Below are the code and all the weights of a small trained network. Each question names an input and a target symbol and asks about switching units off, where a switched-off unit gives its printed mean instead of its output.

import numpy as np


def w(rows, s, z=0):
    codes = np.array(rows[::2]) - 128.0
    scale = np.full(codes.shape[1], s)
    scale[-1] = z or s
    return codes * scale


def norm(h):
    return h / np.sqrt((h * h).mean(-1, keepdims=True) + 1e-5)


def f(y):
    return y / 2 * (1 + np.tanh(0.7978845608 * (y + 0.044715 * y**3)))


def softmax(a):
    e = np.exp(a - a.max(-1, keepdims=True))
    return e / e.sum(-1, keepdims=True)


def log_softmax(a):
    a = a - a.max(-1, keepdims=True)
    return a - np.log(np.exp(a).sum(-1, keepdims=True))


def net(x, mask):
    ids = ['ΔΘΞΣΦβλπτ'.index(c) for c in x.split()]
    T = len(ids)
    res = E[ids] + P[:T]
    u = 0
    for l in range(2):
        q, k, v = (norm(res) @ M[l].T for M in (Q, K, V))
        z = softmax(np.where(np.tri(T) > 0, q @ k.T / 4**0.5, -1e9)) @ v
        res = res + np.where(mask[u], z, O[l][:, -1]) @ O[l][:, :-1]
        u += 1
        y = f(norm(res) @ A[l][:, :-1].T + A[l][:, -1])
        res = res + np.where(mask[u : u + 16], y, B[l][:, -1]) @ B[l][:, :-1]
        u += 16
    return log_softmax(norm(res)[-1] @ U[:, :-1].T + U[:, -1])


Q, K, V, O, A, B = {}, {}, {}, {}, {}, {}
E = w([
[139,147,59,154,127,69],'Δ',
[168,165,156,97,186,110],'Θ',
[38,130,39,172,107,138],'Ξ',
[114,175,110,154,93,49],'Σ',
[67,84,131,167,153,130],'Φ',
[116,54,131,75,212,52],'β',
[123,72,151,198,41,143],'λ',
[185,191,99,105,142,10],'π',
[75,121,89,80,64,143],'τ',
],0.013)
P = w([
[62,211,105,48,113,148],'0',
[69,108,132,100,187,144],'1',
[93,1,119,104,153,138],'2',
[137,13,110,116,143,128],'3',
[165,36,120,128,131,134],'4',
[184,48,129,133,130,141],'5',
[198,49,143,134,130,145],'6',
[207,63,152,141,131,145],'7',
[216,68,153,146,131,140],'8',
[221,71,159,144,135,142],'9',
],0.0049)
Q[0] = w([
[100,41,129,171,129,87],'L0H1',
[68,160,128,146,162,89],'L0H1',
[79,251,147,24,172,173],'L0H1',
[106,211,142,183,182,182],'L0H1',
],0.0033)
K[0] = w([
[67,96,186,187,113,204],'L0H1',
[254,25,3,31,107,158],'L0H1',
[34,151,102,147,247,147],'L0H1',
[28,236,141,108,124,109],'L0H1',
],0.0035)
V[0] = w([
[78,208,3,94,208,199],'L0H1',
[42,155,151,85,204,93],'L0H1',
[255,45,147,210,37,175],'L0H1',
[136,135,172,140,110,202],'L0H1',
],0.0038)
O[0] = w([
[72,238,86,191,69,58,3],'L0H1',
[61,145,171,89,145,167,77],'L0H1',
[175,192,135,143,218,254,212],'L0H1',
[233,143,68,104,95,127,39],'L0H1',
],0.0059,0.0016)
A[0] = w([
[167,77,110,117,88,165,200],'L0N1',
[161,182,133,154,111,169,140],'L0N2',
[116,84,126,145,48,120,130],'L0N3',
[102,183,147,79,128,86,130],'L0N4',
[167,131,141,162,181,89,192],'L0N5',
[45,87,121,114,145,65,235],'L0N6',
[1,119,122,102,62,52,153],'L0N7',
[65,89,120,85,129,92,160],'L0N8',
[157,79,192,78,160,96,215],'L0N9',
[137,143,161,150,185,178,36],'L0N10',
[173,106,107,165,102,110,58],'L0N11',
[139,137,108,108,179,170,163],'L0N12',
[160,127,122,180,117,84,181],'L0N13',
[139,157,214,80,188,169,133],'L0N14',
[61,110,149,139,197,198,196],'L0N15',
[133,74,89,51,78,122,252],'L0N16',
],0.0084,0.0014)
B[0] = w([
[123,188,176,69,134,108,215],'L0N1',
[136,80,128,95,34,100,128],'L0N2',
[60,101,119,96,224,102,199],'L0N3',
[143,176,158,168,79,52,151],'L0N4',
[109,179,35,144,151,210,200],'L0N5',
[148,228,129,117,95,91,234],'L0N6',
[254,221,134,138,136,120,252],'L0N7',
[177,220,139,166,88,186,186],'L0N8',
[169,189,105,178,109,148,209],'L0N9',
[160,93,62,158,188,57,137],'L0N10',
[145,116,173,110,134,103,176],'L0N11',
[64,189,70,200,106,26,142],'L0N12',
[164,131,91,153,128,243,190],'L0N13',
[119,206,55,174,142,137,157],'L0N14',
[151,182,78,145,63,36,172],'L0N15',
[86,165,126,193,166,116,186],'L0N16',
],0.0054,0.0048)
Q[1] = w([
[208,81,250,157,146,112],'L1H1',
[8,76,132,88,127,132],'L1H1',
[255,175,161,184,207,129],'L1H1',
[229,147,136,119,63,130],'L1H1',
],0.0072)
K[1] = w([
[176,107,161,179,112,96],'L1H1',
[65,217,65,78,134,104],'L1H1',
[163,24,246,165,65,255],'L1H1',
[139,110,181,200,143,141],'L1H1',
],0.0074)
V[1] = w([
[70,214,157,145,149,123],'L1H1',
[111,3,149,96,78,135],'L1H1',
[111,187,91,231,190,185],'L1H1',
[158,213,67,140,161,127],'L1H1',
],0.0048)
O[1] = w([
[115,203,124,237,149,59,20],'L1H1',
[108,88,254,162,98,67,241],'L1H1',
[136,126,116,72,127,123,64],'L1H1',
[75,207,121,184,82,85,1],'L1H1',
],0.0069,0.0013)
A[1] = w([
[144,98,174,104,88,129,163],'L1N1',
[163,154,153,120,151,137,217],'L1N2',
[67,55,77,169,87,138,146],'L1N3',
[217,196,118,173,93,84,138],'L1N4',
[85,111,98,172,101,196,146],'L1N5',
[136,2,139,90,89,119,179],'L1N6',
[160,167,169,60,160,82,93],'L1N7',
[108,157,67,124,109,180,58],'L1N8',
[168,117,113,120,95,168,131],'L1N9',
[133,97,143,64,218,104,178],'L1N10',
[139,111,111,181,178,187,179],'L1N11',
[120,99,32,128,139,164,124],'L1N12',
[69,120,173,80,67,149,58],'L1N13',
[139,148,56,74,102,85,193],'L1N14',
[184,81,91,75,182,134,252],'L1N15',
[134,94,58,189,137,76,102],'L1N16',
],0.0085,0.0017)
B[1] = w([
[72,184,111,127,131,105,164],'L1N1',
[122,109,83,42,85,163,177],'L1N2',
[176,136,83,102,175,151,157],'L1N3',
[99,77,113,143,145,168,254],'L1N4',
[91,73,185,133,203,120,153],'L1N5',
[159,199,71,138,152,122,245],'L1N6',
[82,60,100,114,151,137,152],'L1N7',
[152,88,161,165,164,159,147],'L1N8',
[136,121,105,137,135,74,157],'L1N9',
[69,165,125,222,101,145,173],'L1N10',
[123,162,123,100,98,63,203],'L1N11',
[161,137,202,147,47,180,157],'L1N12',
[93,171,132,253,196,107,121],'L1N13',
[99,111,100,52,126,140,164],'L1N14',
[43,179,111,119,105,105,225],'L1N15',
[120,152,176,131,69,95,166],'L1N16',
],0.0059,0.006)
U = w([
[93,227,86,66,57,53,212],'Δ',
[177,156,53,169,223,140,120],'Θ',
[120,110,80,181,51,211,2],'Ξ',
[255,116,163,51,68,175,125],'Σ',
[151,99,172,165,54,21,52],'Φ',
[41,86,131,120,187,65,89],'β',
[154,104,233,191,167,182,210],'λ',
[144,48,89,16,139,65,98],'π',
[61,162,196,26,138,179,84],'τ',
],0.0099,0.0028)

Each question gives the input, a string of symbols that net reads in full, and the target symbol t.
The units are the heads (4 rows each of Q, K, V and O) and the neurons (one row each of A and B). Each row of codes is followed by its name. A weight is (code - 128) times the scale printed after its matrix; where a second scale follows, it is the last column's (O, A, B and U).
mask holds one flag per unit, layer by layer, with each layer's heads first. A switched-off unit (its flag False) gives its mean, the last column of its rows in O or B, instead of its output. The means were averaged over made-up inputs and are rounded, as every weight is.
A unit's drop is (log p(t) with every unit on - log p(t) with that unit switched off) / (log p(t) with every unit on - log p(t) with every unit switched off).
The circuit of an input: a set's keep is (log p(t) with only the set's units on - log p(t) with every unit switched off) / (log p(t) with every unit on - log p(t) with every unit switched off). Starting from the 12 units with the biggest drops (on a tie, the unit counted first), units are removed one at a time, each time the one whose removal leaves the highest keep (on an exact tie, the one counted first), for as long as the keep stays at least 0.8.
units of the circuit, in order: the units of the circuit, biggest drop first
most important unit: the unit with the biggest drop
k most important neurons: the k neurons with the biggest drops, biggest first
k most important neurons of layer l: the k neurons of layer l with the biggest drops, biggest first
drop when u is switched off: that unit's drop, to one decimal
input Δ Θ Δ Φ Σ Σ, target Θ: units of the circuit, in order => [L1N4 L1N15]
input π Σ Φ Ξ Δ Σ π Ξ β, target Δ: units of the circuit, in order => [L1H1 L0N6]
input Φ λ τ Δ λ Δ τ Σ, target Θ: units of the circuit, in order => [L0H1 L0N13]
input λ Ξ Σ λ, target Θ: most important unit => L0H1
input Δ Σ Ξ Θ β Δ Σ Φ Δ, target Ξ: 3 most important neurons of layer 1 => [L1N12 L1N6 L1N8]
input λ τ Σ τ Δ Θ Φ Δ β, target β: 2 most important neurons of layer 1 => [L1N7 L1N6]
input Θ λ Ξ Σ λ λ τ λ Φ, target Δ: 2 most important neurons => [L0N15 L1N15]
input λ Φ Θ β, target β: 2 most important neurons of layer 1 => [L1N7 L1N10]
input Δ β λ τ, target τ: 4 most important neurons => [L0N7 L0N8 L0N16 L1N7]
input Σ π Θ Φ λ λ, target Θ: 2 most important neurons of layer 0 => [L0N7 L0N8]
input λ λ Φ λ, target λ: 2 most important neurons => [L0N7 L0N6]
input τ Δ Θ, target Δ: 2 most important neurons => [L0N6 L0N4]
input Θ Σ Δ Δ λ Θ β Φ Σ, target Σ: 2 most important neurons => [L0N13 L0N7]
input Σ τ β Δ Φ π Ξ λ Ξ Φ, target Φ: most important unit => L1N16
input Σ Φ Θ λ λ λ τ λ, target Σ: 2 most important neurons of layer 1 => [L1N4 L1N6]
input λ Δ Θ λ λ, target λ: 2 most important neurons of layer 0 => [L0N7 L0N1]
input Φ Θ β λ Θ τ Δ Δ τ, target τ: 2 most important neurons => [L0N7 L0N8]
input Δ λ Ξ Δ Ξ, target Ξ: 2 most important neurons of layer 0 => [L0N7 L0N1]
input Ξ Φ λ β τ Θ π, target π: 2 most important neurons of layer 0 => [L0N3 L0N4]
input Ξ λ Σ Δ Ξ Δ Δ λ Φ, target Δ: drop when L0N12 is switched off => -0.1
input Δ Φ λ Θ Φ, target Φ: drop when L1N16 is switched off => 0.2
input Δ π λ π, target π: drop when L1H1 is switched off => 0.4
input Φ π Θ, target Δ: most important neuron of layer 0 => [L0N6]
